Each row is followed by its class number.
[  0   3   4   4  -3 -10  -6   1   4  -9 -13 -10   2  11  -4   1   4 -21
  -5 -15  -5   6 -14] : 2
[  8   0   0   5  21  20  20  -8  -6  16 -12   4   2  -3 -11  -9  -6  39
  -5  22   3  14  12] : 1
[ 18  22   1  12  -1   0  12  -2   4  -3  -8 -15   9  14 -16  13  17 -27
  15   2 -22  32   3] : 1
[ -4  16  -1  17  -3  11  29  -4  13  16   6   9  -1 -13  -5   4   3  -9
   3  -1  -8   9   6] : 1
[-10   6  -6 -11 -24 -57  26  19  -1  12   6  -9   5  -2  26   6  -8 -61
  -6   4  -3 -11   1] : 0
[ 12   8   5  -1  -4   4  12 -12   9  20  -4  -2 -18   2 -14   6   5   5
  -5   5   3  11  10] : 1
[ 19   9   7  -6 -19 -45  12  38  18 -22 -10 -12   8  25   0  14  27 -83
  14   2 -40   9   4] : 0
[  0   1 -12  -3  16 -25  33  -6  22  40  -5  -1   1 -19   4  -9 -13   0
 -29  -3  22   2  13] : 1
[ -4 -10 -11 -11   8 -14 -17 -14  11  14   9  -4  -1  -9   6  -6 -10  13
 -11  11  -2 -41   9] : 2
[ 14  10   5   2  -4 -18  14   1  11   9 -10  -9   3   4  -6   0  13 -30
   3  -3  -5  13   1] : 1
[  5   1  -8   2  -6 -15  26  31   4  12   1   2  11  -2   0  14   0 -38
   4   2 -14  36   7] : 0
[  5  -3  -5  -7   2 -26 -25  -1  -6 -14   4 -24  -3  -8   9   2  -7  -8
 -19  21   2   3  -1] : 2
[  8   5   6   3   3 -11  19   0   7   9  -5  -2  -3  -4 -11  -2   5  -9
   3  -4   2  32   3] : 1
[ 12  -6  -2  -2  -1   4  31   2  10  14  -5  16   5   6  -9   2  -2  -1
   4  -9 -11  35   5] : 1
[ -7  12  -7  10  -5  -9  14 -11  14  15  -4   2   0 -10   0   2  -4 -18
  -1  -4  -4 -30   3] : 1
[-30   5  -8  11   3  45  10  10  -8  21   7  39  -1   0  -1   7  -8  21
   9 -15  -8  28   2] : 0
[ 10  19   5  -3 -16 -30  19  10   7  -8  -5  -4  -5  20   3  11  14 -59
  11   2 -19   3   1] : 1
[-13  -8  -5  -2   2  28 -22   1   0 -24   7  10 -30  12   0   1  -5   3
   8   4  -4 -29   0] : 2
[-3  8 -7  5 62 -1 14 -9  1  8 -1  6  1 -4 -1 10 -6 -6 -7  1 -6 22  8] : 0
[  1  -4   3  -2 -15 -22  19  38  -1   1   0  -5   5  -1   2   9   3 -18
   0  -4 -13  43   1] : 0
[  1  -9   6  -7   3 -21 -20   6 -10   5   4  -7   1 -14  -6  -2 -16   1
 -24   6   6   7  -8] : 2
[  8   9 -13   8   8   4   9  -5  -1  14 -12   6   3  -4 -11 -20   0  11
  -1   7   2  11  19] : 1
[ -7  14  -9  -4  18   1  10  -9  16  13   6   8  -1  17  -3  -1  -2  14
 -12   5   7 -23  24] : 1
[  0  11  -3   6   6  -8   3 -16  -2  22  -1  -4  -1 -12  -6  -7   0  -6
  -7   1  -6   3  11] : 1
[-23 -15  -2  12 -20  11   8  20   9 -11   6  19   6   4  13  11  -2 -15
   8  -6  -8   2 -10] : 2
[ 20   8  -8  -5  16 -14   3 -16   0  11  -2 -29  10  -2 -10  -6  -9  24
 -13  12   6  -5  -3] : 1
[-31 -11 -17 -11  11  21 -38  -5  -5  16   7   5  -5 -20  11  -4 -30  22
 -10  10  12 -38  10] : 2
[ -3  -4  -3  -3   2   1  15  14  -4   5   4  12   3  -6   5  17   4 -18
  -1   6 -12  30  10] : 0
[ 10  -5   6   1  -7  -9 -13  15   5 -25  24   6   7   8  -4  21  17 -22
   7  10 -12  24  -5] : 2
[-13  13  -3   3 -17   0  31   1  15  14  -6  12  -8   2 -32   1   2 -33
   6 -21  -6  18   5] : 1
[-17  -1  -6 -21  -1   4  -6  -2   3  -1  -6  -1  -7   0   6   3  -4  -3
   7   3   5 -21   0] : 2
